nufavad: [ 21   2  -5 -16 -14 -10  -5   7   7   5 -21 -14  -5  14  -6   7  28  15
 -11 -42 -32  -2  -1 -23  15  -8  14  16  -7  11 -18]
nunalopel: [ 31 -21  26   9  20  45 -24 -23   3  14 -18   0  38  14   3 -16 -29   4
   8  15  38   2   4  26 -24 -14 -19 -15  12   0 -12]
nunalopel: [-14  11   5  17  26   3   2 -14 -12  16  26  20   7  -6   6  -7 -36 -11
   0  22  52 -11 -25   9   0 -25 -26  -2  19 -19  -5]
sefmasen: [ 38  10   9  19  -5  15 -20  -8   2   3  -7  17   7  12   5   9  -1  11
   3 -10  26  13  18   8 -27 -11   5  -1  12 -11  -4]
nufavad: [ 37   1  34  41   8  51 -25 -11 -19  -2 -10  26  45  17   1  -3 -15  -6
  33   2  60   9   5  39 -36 -10   3 -31   8 -22  23]
sefmasen: [ 55  -6  11  33  -1  13  -9 -55  11   1  27   7  25   1  32  -4 -11  24
  43  -5  59  -1  44  49 -18 -39 -12 -26 -16 -14   7]
zokzuvep: [-16  46 -32 -25  32 -74   5   5  -8 -26  35 -37   8 -30 -17 -20  -2  20
  -3 -86  24 -39 -30   4  58   5 -31  31  21 -14 -58]
nunalopel: [-24  20 -31  21  -5 -53  31   0   3 -25  22   8 -21 -42  11  -8 -15 -11
  13  32  41  27   4  19 -31  17  -9 -23  12 -25  22]
sefmasen: [  0  -4  -1   6   3  -4   0 -18  18  -3  39  19 -27 -11  23   6  -9  12
  -1  38   6  -6  38   6  -2  -7  -7   9  -1  -5   4]
zokzuvep: [  4  19 -17  24 -12  -9   7   7   1   4   1  13  -7  -8  -3  18 -12  -6
   0   5  15  20  -2 -10 -30  -4   2  -5   6 -12  10]
nunalopel: [  5  -1 -10  21  19  35 -19  47  36 -16  15  -7   7 -10 -31  26 -34  17
   3  14 -47 -34  25 -43  -6  17  -1  35  -6   6  -2]
zokzuvep: [ 14   6  -3  39 -19  12   6   9   3   4  -9  27  -4   0   4  17  -5  -9
  14  26  16  26   5  -7 -44 -11  16 -19  -2 -16  35]
sefmasen: [  8 -14  20   6  10  26 -13  36  13   9 -35  21  -5  15  -6  -9   6  -2
 -13  26 -14  -4 -20 -35  -7 -11  18  11  18  -7   2]
zokzuvep: [ -5 -28  42 -23  -5  56 -29 -46 -20 -23  56   5   5  18  20  14  16   7
  18  16 -29 -22  84  63  29  41   5  -3 -39  27  23]
nunalopel: [ 30  12   7 -16  -5  15 -42 -11  16   5  17  23 -35  17   6  30   0  28
 -44   1 -18   6  57 -14 -13   8  -2  45  24   8 -38]
sefmasen: [ 57   9 -15  19  25  -7 -25  14  51 -21   3 -19  17 -16  -9  -6 -21  49
  13 -31  11 -25  32 -15  -9 -15 -14  27  14 -12 -40]
nufavad: [  6  25 -18  35  -7 -15   9  11   1 -28  28   1   8 -21  -5  15  -4   5
  35 -18  14  -4  18   9 -10   7   6  -9 -14 -18  25]
nufavad: [ 22  12  11  17  -2  44 -23 -10 -15  33  -7  16  20  26 -12  29 -27  -6
 -13  -9  17   8  -8  -8 -25 -19  -9   6   9   2  -9]
zokzuvep: [-22   3  -1   5 -16 -14  33 -22 -22  29  29  14 -14   9  21  10  21 -14
  13  -8  -1 -16 -30  -7  41 -47   8  -9 -34  -2  26]
sefmasen: [ -8   4   0 -15  -3  13 -21  30   0 -21 -18  -5  -6   1 -24  12   1  -3
 -23   3 -35  13  19  -9 -18  54   9  16  15  12  -7]
zokzuvep: [  8 -16  14  -9  18  16 -14 -22   5 -11  16 -10  16  -2   8 -15 -12  11
  10   8  12 -14  26  31   8   8 -16  -2  -1   5 -10]
nunalopel: [  2   3 -28  23 -26 -21  30 -19  13 -11  43 -12  -8 -20  15  23   6  10
  38  -6 -16  -6  35   8   6 -11   6 -14 -51   4  34]
sefmasen: [  2   3   8   6 -16  22   2  -2 -33   7 -22 -12  36  18 -16  10  10 -19
  18 -39  -1   8 -23  14  -1   4  11 -24 -21   8  19]
nunalopel: [-37 -13  38 -44 -15  44 -16 -60 -53  34  40  24 -20  39  21  27  11 -24
 -35  20 -19   2  23  36  31  14  -7   5 -16  33   3]
nunalopel: [ 33  16 -47  34  -3 -65  37   8  41  15 -20 -15  -3 -28   7 -15 -10  19
  17 -21  37   9 -39 -36 -18 -65  -9  -8   5 -26 -14]
sefmasen: [ -8 -11  12  -4 -15   8  10 -30 -25   7  -4  -1  11   8  13  -5  10 -17
  13   4  15  18  -2  36  -3   3   2 -32 -16   7  21]
nufavad: [-36 -10  15 -20  -1  18   1  -5 -24  20  -6  16 -14  13   2   2  -3 -28
 -28  37  -8  13 -18   0   0  13  -2  -2  10  11   7]
nunalopel: [ -4   0  39 -26  12  26 -41  55 -21 -54 -31   2  13  17 -29 -17  48   1
  -2 -33 -38 -15  11   9  23  71  38  17  19  -1   2]
zokzuvep: [ 44  19   9  15   5   5 -40  12  14 -58  16   6   8  -9  -4   3  11  33
  21 -27  13  -2  72  32 -21  43  13  11  14 -17  -4]
nufavad: [ 45 -31   7  -7   4  -8  -3  -8  42   1 -29 -14   0   4  21 -31  21  33
  10   0  -5  -7  14  -6   6 -33   6   0  -3   2 -17]
zokzuvep: [-22  -1  37  12 -10  32  -3   4 -46  -7   0  37   7  18   6   0  24 -33
  16  19  15  10  -9  30  -1  18  27 -28  -5 -12  50]
zokzuvep: [  9 -36   7   2  -8  26   7  16  24  22 -48  -3  -1  13   0  -7   2  -5
  -6  39 -31  12 -15 -32 -20 -17  14  -9  -8  14  12]
sefmasen: [  6   7   3   6   4  12  -8  31   1   6 -23   6   5  10 -17   5   2  -2
  -8 -12 -11  -5 -23 -30  -1  -6  11  13  10  -5  -4]
nunalopel: [ 46 -22 -21  50  29  19  -3  39  62 -18 -52 -32  52 -30 -25 -26 -61  17
  35  31  27   7  -3 -16 -70  -5 -18 -21  15 -13  -3]
nufavad: [ 13  44 -19   8   2 -21  -4   1 -19  48 -38  12   4  12 -18  11 -30 -14
 -45 -34  56  34 -69 -31 -36 -35 -23  10  53 -17 -46]
sefmasen: [ -6   5 -11 -14  -6 -26   6  12  12   9 -10   6 -32  -1   3   1  12   4
 -27   5 -17   8  -9 -30   3  -6   6  18  14   0 -15]
nufavad: [-39 -23  -5 -13  29 -14  15 -10  25   5  30   8 -31 -26  21 -23 -35  -3
 -19  83   9 -10   3  -2   4  -3 -30   8  17   0  -8]
nufavad: [ 11 -10  26  17  10  23 -16   9   7 -43  31  16   6  -5  11  -8  17  15
  38  14  -1 -26  49  29  12  19  19  -4 -14 -14  31]
nufavad: [ 20  13 -18   9 -27  33  -8  -8  -3  30   5 -16  12  22 -22  59 -14   5
  -8 -42 -45  -2  12 -30  -7 -12   0  17 -34  29  -6]
zokzuvep: [ -8  34 -37 -17   5 -59  12   7   5 -15  34 -31 -10 -21 -12   7  10  22
  -3 -71 -17 -31  -7 -18  49  -3 -12  33  -6   0 -35]
nunalopel: [ 38  13 -29  -3 -27 -55   2  11  34 -23 -33  -8 -32 -16   8  -4  30  26
 -11 -17  -5  42  31 -11 -38  14  18   3  18  -7 -16]
sefmasen: [ -7  38 -13  11 -30 -34  22 -47 -39  36  33  30 -24   7  25  27   9 -16
  -8 -23  47  25 -19  14   0 -41  -5 -12  -3 -15   7]
nufavad: [-19   0  -8 -48  -2   6 -10  -3  -4  35  -5 -20 -18  21 -18  24  -5   0
 -57 -21 -57  -9 -16 -41  29   3 -15  43   3  37 -47]
zokzuvep: [ 51  -4  10  36  -1   5  -9   0  28 -34  19   8  12  -7  18  -7  21  34
  53 -14  14 -21  50  19   1 -18  21  -9 -22 -21  23]
[ 22  24  26  14 -17   7 -26  32 -22 -11 -40  51 -17  22  -1   3  38 -10
 -15  -5  22  38  -3  -3 -36  17  41  -2  40 -29  15] => zokzuvep
[-22  20 -23 -33  -7 -59  13  26   2 -13  -5 -12 -36 -11  -7  -5  35   6
 -27 -35 -33  -3 -18 -30  33  15  12  27  12   1 -22] => nufavad
[-13  57  -3  10  14 -40 -24  14  -9 -48  68  53 -49 -26   9  12   3  13
 -17   6  41  -2  46  17  -4  39   1  35  50 -43  -9] => nunalopel
[  8   1  18   5   4 -18  14 -29 -14   6  34  15   1   7  32 -18  34  10
  32 -28  29 -34 -11  21  56 -53   7  -8 -22 -19  11] => zokzuvep
[-16 -17 -46  -8 -33 -16  33   6  35  23 -17 -29 -30 -13  -7  29 -15  -4
 -22  33 -66  26   6 -49 -26   2  -2   3 -28  35   5] => nunalopel
[ 71 -19 -17  37   5 -21  21   2  42  12 -71 -40  55  -8   2 -44  -4  23
  49 -38  46   8 -44  -9 -26 -69  -3 -39  -8 -17  -9] => nunalopel
[-29  21 -12 -33  -1 -36  -3  16 -15  -6 -25   0 -26  -7 -13  -7   4 -15
 -48  -1   2  33 -21  -7 -15  42  -5  13  45   0 -29] => sefmasen
[  0  13 -66  26 -29 -29  37  27  41  40 -30 -15 -26 -19 -20  41 -40  -7
 -27  22 -31  37 -30 -81 -56 -29  -8   8  -4  10  -4] => zokzuvep
[ 52   0  25   2  -1   8 -33 -33  13 -33  46  14  -5   8  31   1  34  46
  28 -29   9 -26  84  42  24  -4  13  13 -14  -9  -4] => zokzuvep
[ -3  -4  20 -20  25 -29  13 -42 -18  33  13   9   2  12  33 -43  17   3
  -1 -22  55 -29 -53  17  61 -68 -19  -2  11 -17 -28] => zokzuvep
[-26 -12 -27  25   1 -12  38  -7  10   3   0 -15  12 -33   2 -10 -44 -23
  22  53  27  21 -18  12 -38   0 -23 -40 -10  -3  28] => nunalopel
[  4  20  -7  10  -2 -41   4  19  -1 -43  -1   5  -6 -21   2 -18  25   6
  20 -18  24  10   9  19  -6  24  16 -10  15 -26  11] => nunalopel
[  5  17   5  -8   0 -52   9 -10 -22  -6 -29  12  -5  -4  18 -41  30  -7
  -3 -22  64  30 -36  28  -4  -9   4 -23  37 -30 -10] => nunalopel
[ 15  49   7  48 -37  28 -20  36 -21   1  26  70 -35  24  -8  71  24  -6
  -6 -11 -18  10  25 -38 -23  -2  49  24  -2 -24  43] => nufavad
[ 50  -7  11  21 -37  18  -1  -2 -11 -11 -43 -15  38  22  -2   4  46   5
  47 -57  -8  17  10  20 -13  -6  40 -37 -39   3  35] => nufavad
[-33 -12   3 -48   4  37 -31 -31 -12 -16  39 -29   0  -1 -16  28 -33  -2
 -32  18 -48   0  68  37  -1  82 -32  21  -8  49 -24] => zokzuvep
[  8 -40  10 -39  41   7 -12 -17  29  14 -29 -37  20   0   2 -47 -26  16
 -20  16   5 -16 -14   4  14 -11 -37   9  22  19 -55] => zokzuvep
[  4  -2  19  -7  -3  18 -19  14  -1 -19  15  13 -12  12   1  10  29  11
   2  -8 -35 -20  31  -3  24  17  24  19 -10   3   9] => nufavad
[ -5   9   2  25  -1  -1   6 -15  15  22  59  56 -51  -2  34  24  -8   7
  -9  53  12 -14  23 -22   5 -46   1  21   1 -20  15] => sefmasen

rimep_dun: [  6  12 -44  -4  -8   4  20  32  -9   3  12  20   7 -17 -38   6   2 -31
 -41 -24  12  57  -9 -14 -40 -10 -13 -16  25 -11  -8]
bot_buto: [ -3  34  31  20  -4 -40 -21 -17  46  -3  18  10  53  21  13 -55  -7   3
   6 -29 -19 -19   1 -11 -14 -26 -30 -51 -64  51 -10]
bot_buto: [ 21 -40 -35   2  40   4 -14  70 -33  37 -17  18 -56  -9  36  10  22 -13
 -42  74 -10   3 -17 -26 -13  10   1  49  44  26  37]
rimep_dun: [-57  35  13   3  21  14 -13 -13   2   4  31 -46 -19  30  -8  20  -3  20
 -11  -5  -9 -38   3   9  -2  -5  16  17 -36 -15  19]
gov_voba: [ 75 -16  17 -12 -23   6  40   7  23 -38 -38  39  41 -48 -24 -42 -28   7
  67 -32 -15  51  32 -35  30  19 -32 -31  36 -29 -43]
bot_buto: [  2  15  62  10  45 -21 -16  63  60  14   5  15  35  -9  10 -55 -33  20
  -4  29 -51 -22 -20 -43  27   3 -36 -21 -25  43  -3]
rera_lov: [ 26 -42 -25   2 -13   7  20  21 -28  -6  -8  25  10   3 -19  24 -13 -23
 -19  17  36  16  -9  26   4   6  -2  22  53   8 -10]
resul_sodu: [-22  21  24  10 -17 -28 -13 -24  12  39   9   8 -10 -10  48   5  41 -29
 -21  14  22   6 -40  43 -19 -40  27 -43 -40  20  -2]
gov_voba: [ -5  61  30  30 -23  29  60 -24  -4 -16  41  -9   8  25 -26  20  -8 -26
  26 -48  43  29  37  57 -21 -66   8 -30 -27 -50 -31]
mora_vuda: [ 33 -17  52  39  15  26  32   5 -24  -6   1  -1 -20  45  38  13 -16   3
  51  47  25 -41  40  52  34 -31   8  43   5   1  -1]
rimep_dun: [-17  -5 -27  -9  -3 -11 -26 -18 -13  16  -4  -8 -24  -2  21  10  30  -3
 -21   6   0  -5 -15  -2 -18   5  16   4  -8   9  20]
rimep_dun: [ 36  58  47  30  21  40  85  83  27 -17  34  25  32  -9 -60 -20 -54 -21
  17 -26   0  64  36 -10  -5 -49 -41 -29  15 -46 -43]
gov_voba: [  6  15  19  12  -8   1  16  -4   5   2   8   6   6   2   5  -1   1 -12
   9  -6  13  10   4  19  -3 -24   1 -17 -11  -5 -12]
bot_buto: [-14  21   8  -6 -14  25  20 -37 -13  -8   3 -25 -27  -5  -3  27  11   5
  30 -20  13   8  20  22   4  -9  28   1  -7 -54  -5]
resul_sodu: [-15 -14 -36  -3  23  32   0  12 -35 -19   9 -31 -23  35 -32  29 -19  20
  -8   3  -4 -27  29 -12   1  25   0  64  26 -17  25]
gov_voba: [-15 -21   7  -6  27 -31 -50  21  15  33 -12   3 -13  -8  45 -17  17  11
 -30  50 -29 -34 -40 -22   8  19   2   7 -13  51  27]
bot_buto: [-10 -30 -56 -28 -35   0 -14 -51 -24 -29 -14 -13  12   2 -36  23   0   9
  -4 -38  15   0   3   0  -1  41   8  15  24 -13   0]
mora_vuda: [-13 -25 -31 -17 -32 -25 -24 -36  -1  -8  -7   6  31  -2 -16   6   3  -5
 -23 -21  16  -3 -27  11  -3  23   3 -12   5  23  -6]
resul_sodu: [ 34 -34 -53  -5 -14 -16 -10   4 -22   4 -22  29  -4 -11  11  -8  22 -19
 -17   4   6  25  -3 -18 -25  10 -10   4  28  25   8]
mora_vuda: [ -4   8  -5 -17   6 -19 -10  39  40  -4   3  18  49 -29 -44 -33 -27   3
 -31 -23 -30  25 -28 -47  -2  24 -34 -33   6  17 -15]
mora_vuda: [ -7  11  -5  -3 -19   4   1 -44  -2 -22   4 -16   9  14 -12   2  -1  11
  25 -36   5  -8  23   7  -1   1   3  -5 -17 -16  -5]
rera_lov: [ -8  28 -20  50  19 -24 -26  -3 -16  19  39  -4  -9  77  44 -20  26 -19
 -29   8   6 -40  24   9 -63 -58 -17   8 -60  70  36]
rera_lov: [  2  39 -17  49  17   6  10   8 -21  -5  46  -8  -1  76   2 -10  -1 -16
 -10 -16  12 -19  50   9 -55 -57 -24  15 -38  29  19]
gov_voba: [ -5  -9 -31  -4  -3  11   2  -2 -23  -6   2  -7 -11   9 -16  20   2  -3
 -13  -5  11   3   6   2 -11   8   5  21  17 -10   8]
rera_lov: [  3  22 -42  10 -17  17  23 -15 -35   2  15  -2 -29  10  -5  25  28 -29
 -10 -24  30  36  22  18 -47 -33  12   0   2 -27   4]
rera_lov: [-28  59  43   5  25  -8 -20 -15  55 -23  23 -34  33  21 -13 -54 -27  48
  36 -46 -61 -38  33 -52   7   2 -30 -26 -72   3   2]
mora_vuda: [ 10 -16  11  11   2  16  21  15 -29  24  -5   8 -41  -4  31  35  19 -24
  -4  47  33   8 -11  45   6 -22  29  20  24 -13   3]
resul_sodu: [ -4  -4  -3  -9  27  17   0  34  -1   1  -3  -9 -17  -8 -13   3 -12  16
  -5  15 -23  -2   3 -29  11  21  -4  25  18 -14  11]
rimep_dun: [ 39 -45  21  -4  -4 -27 -31 -25  -1  22 -50  19 -30 -24  89 -22  40   9
  39  54 -13 -23 -10  -2  27  11  17   2  -4  32  14]
mora_vuda: [  7 -10   7   7   9   9  10  22 -16  22  -4   8 -30  -7  24  19  13 -16
  -9  38  15   6 -12  21   2 -14  16  14  16  -4   6]
resul_sodu: [-19 -24  -9  36 -29 -31 -10 -25 -34  33  26  20   8  54  38  42  25 -57
 -60  38  82 -27 -44 106 -28 -53  27   2 -11  67   3]
gov_voba: [-45  26  18   6  45 -11 -38  26  17  36  19 -24 -30  12  33  -8  15  14
 -33  35 -34 -38 -23 -21 -10  -7   6   8 -42  26  35]
resul_sodu: [-14   0  27  16   2  19  19  -6  -3 -28  24 -18  29  47 -35  17 -45  13
  14  -8  20 -38  21  37  26  -3  -5  25   0  -5 -12]
bot_buto: [ 28 -25 -35  21  -8 -15   2  22 -27  15   3  35   4  18  14   4  13 -39
 -37  22  32  14 -10  20 -33 -24 -10   6  21  45   5]
bot_buto: [  7  18 -11  23  22  -6 -13  11 -19  37   5   1 -57  12  65  -7  50 -17
  -9  33  -6  -1  10  -6 -41 -40   9   6 -28  20  33]
rera_lov: [ -1  49  -8   5  -5  47  51  -5 -21 -11  19 -20 -36  -5 -27  26   8 -10
  24 -38  14  46  43   7 -25 -31  14  -1   2 -79  -9]
resul_sodu: [ -3  10  46   5   9   4  14  16  25  -5   7   1  23  -2 -11  -8 -28   8
  13   4  -5  -8  -5   9  28  -3  -6 -10  -5  -5 -17]
rimep_dun: [ -8  33  25   9  35   4  -7  26   4  46   1  -8 -67 -20  63  -5  44  -4
  -1  43 -24   6  -6 -15 -16 -30  21  -4 -29 -10  26]
mora_vuda: [ -1   9   2  -3  13  13  17  40  -7  30   0   9 -36 -32  10  18  18 -21
 -23  28   5  36 -22   2  -9 -14  15  -3  19 -23   2]
gov_voba: [ 56 -33 -41  11  43  -9  -5 107 -27  61 -26  55 -63 -39  61 -14  45 -42
 -54  88 -15  48 -27 -46 -39 -14 -12  21  50  42  34]
rera_lov: [ -15   30  -24  -42  -37   31   28  -45  -19   14  -21  -18  -69  -80
    0   46   58  -15   19  -34   14   81   -8    6  -15    1   58  -30
   16 -109  -11]
mora_vuda: [ -6  64  15  10  18  57  46  -2 -27  18  13 -35 -96 -15  27  32  42  -5
  40  -1  -1  37  47   6 -24 -48  39   8 -17 -95  13]
bot_buto: [ 15 -18  27   4  17  -2  12  57  20   2  -1  25  33 -10 -20 -11 -37  -3
 -16  26  -3   3 -22  -4  27   9 -22   1  28  20 -16]
resul_sodu: [ -2  -5 -20   3  -7   5  -1 -17 -17 -11   4  -9  -1  21  -8  11   0   1
   1 -11  11  -9  15   8  -8   1   1  15   2  -1   5]
rera_lov: [ -5  25  18  16  18  15  12  11  -2   6  15 -12 -21  15  11   2   2   2
  10   7  -4  -6  19   4  -6 -24   3   8 -17 -13   7]
rimep_dun: [ -3 -16  13  -7   7   0  -5   8   7  -5  -7  -2  10  -3  -7   0 -17  13
   3  12  -7 -15  -9  -2  25  20  -2  10  10   4  -2]
rimep_dun: [-15  68  18  23  33  13   9  23  -1  46  24 -14 -73  -7  54  -2  51 -17
  -4  18 -16  23  12  -9 -46 -61  19 -17 -48 -25  25]
gov_voba: [  3   8 -28  11 -22  24  35 -13 -35 -11  17  -2  -9  19 -25  35   3 -27
  -6 -22  44  26  20  38 -25 -26  11   9  18 -30  -9]
[ 19  22  40  23  43  23  22  50   8   6   8  -2 -23   8  17 -18 -13  11
  26  28 -26  -6  30 -21   9 -21 -14  16  -7 -10   7] => mora_vuda
[ 55 -41  -4   5 -46 -14  16 -42  -3 -44 -23  31  60  12 -14 -20 -24  -3
  44 -31  27   2  26  20  19   9 -22 -11  21  20 -33] => rimep_dun
[-26  31  32  12  26 -22 -37 -10  27  21  11 -19 -12  17  47 -31  18  20
   5  13 -36 -42  -1 -18  -6 -15  -1 -12 -63  31  24] => rera_lov
[  6   1 -25   1 -13 -10  -8 -20 -13   9  -5   6 -15  -2  21   0  30 -14
  -5  -5   8  12   1   2 -26 -12   7  -9  -8   7   8] => rimep_dun
[-22  26 -34 -21  22 -11 -26  32  14  28   0  -3 -25 -38   0 -16  28  -1
 -42  -5 -41  32 -25 -62 -35  12  -5 -19  -9  -2  22] => mora_vuda
[  4  16   2   2   0  16  21   4   6 -27  11  -6  23  10 -41  -7 -29   9
  16 -34  -5   8  27 -12   2   2 -18  -1   3 -21 -13] => rera_lov
[ -3  13   7  11  19  -3  -3  27   2  25   8   5 -20  -1  24  -4  14 -10
 -17  25  -6   3  -9  -4 -14 -19   1  -2 -10  12  12] => gov_voba
[  3  -9 -15 -35 -29  19  22 -16 -10  -1 -25   1 -22 -59 -19  31  15  -7
  10 -15  14  52 -16   5  13  22  29 -12  39 -64 -19] => rera_lov
[-80  20 -23 -12   6  11 -22 -26  -6 -15  39 -53  11  43 -57  38 -22  21
 -41 -32   4 -42  -8  12  -6  21  11  26 -19 -11  15] => rimep_dun
[ 31 -37   2   4   0  16  32  38  -1 -40   0  20  57  17 -64   0 -67   4
   4  -6  14  -1  14   3  33  24 -35  26  54   6 -27] => rera_lov
[ -3  43 -18  16  45  31  21  65 -16  24  25  -9 -56   2   0   5  15 -12
 -25  14 -19  30  22 -35 -43 -31  -6  18   1 -26  26] => gov_voba
[-19  52  67  19  45  12   0  17  41  -9  25 -31   6  27   3 -36 -30  41
  38  -4 -49 -43  34 -29  20 -14 -19  -1 -55  -5   6] => rera_lov
[  3  36  39  31  14  -6  15  28  12  36  20  15 -16   1  41 -10  20 -29
 -10  26   9  14 -10  23 -21 -58   4 -28 -31  13  -2] => gov_voba
[  1   4   8  36  25 -18 -19  17   3   3  24   2  18  59  19 -25 -11   1
 -14  17  -6 -47  14   1 -17 -25 -26  15 -32  63  19] => rera_lov
[ 40 -14  68  38  20  34  55  43 -15   3   3  16 -15  21  23  18 -28 -12
  39  59  32 -12  22  57  41 -38   6  32  27 -13 -16] => mora_vuda
[ 21  62  62  19  73   2   6  97  54  41   6  13 -34 -39  46 -67   8  10
  11  38 -79  25   7 -82 -10 -33 -31 -31 -38   2  14] => gov_voba
[-26  41   1 -16   1  -5 -19 -26  13  25  -4 -20 -43 -34  33  -6  48   6
   5 -13 -27  18  -8 -24 -22  -8  24 -31 -40 -29  15] => resul_sodu
[ 15 -17 -34  -6  -5  11   9   7 -23  -8  -8   6  -9  -4 -15  12   1  -7
  -5  -3   9  18   9  -7  -8  11  -2  17  31 -11   2] => gov_voba
[  1  19  -7  10  -6  19  26  -1 -15  -6  16  -4  -7  10 -16  16   0 -14
   2 -17  19  19  19  17 -17 -23   3   1   2 -25  -6] => gov_voba
[ -4 -35  -9 -31 -17  23  19  -1  -6 -31 -14  -5  25 -20 -63  32 -40  13
   3 -14  15  10 -10   9  43  49   5  20  56 -39 -24] => bot_buto
[  8 -40  12 -27  36  -4 -14  77  16  33 -33  22 -19 -61  11  -3  -5   7
 -31  67 -32  13 -55 -39  36  44   1  14  50   8   8] => rimep_dun
[  8 -36   9  -7   0 -33 -33   2  13  18 -23  19  10 -15  36 -17  10   2
 -11  35  -8 -19 -36  -3  18  18   0  -6   2  46   5] => gov_voba
[-32 -31 -36  27   0  11  -5 -10 -60   2  33 -18 -11  83  -8  62  -6 -21
 -50  30  62 -53  -2  76 -16 -17  19  66  15  34  24] => resul_sodu
[-22  28  15  10   6  15  13  -5   5 -14  26 -21  12  26 -27   7 -22   9
   6 -22   2 -14  18  11   1 -11  -3   3 -18 -16  -5] => rimep_dun
[-12  41  24   9   4  25  18 -24 -10  12   9 -26 -54  -2  31  17  30   1
  33  -1   2   6  25  18  -8 -33  31  -3 -29 -49   7] => bot_buto
[ -1 -24 -21 -26 -24 -14 -14 -20  -1   6 -24  10   0 -35   3   8  18  -6
 -11  -2   6  18 -30   0   5  25  14 -13  18  -2  -5] => rera_lov
[ 35   4 -32  10 -20  30  52   9 -35 -14   5  16 -10   0 -28  23   1 -32
   6 -22  37  53  32  19 -27 -26  -1   5  38 -39 -16] => gov_voba
[ -8  -4 -49  -1 -17 -14 -22 -31 -30  19  -2  -1 -33   5  31  15  49 -21
 -25   0  17   8  -8  10 -42 -12  20   1  -9  13  22] => resul_sodu
[-31  39  18  -9   7 -16 -32 -32  26  17   1 -24 -22 -14  36 -21  33  19
  12 -12 -35 -12  -5 -24 -10  -5  13 -29 -57  -4  16] => rera_lov
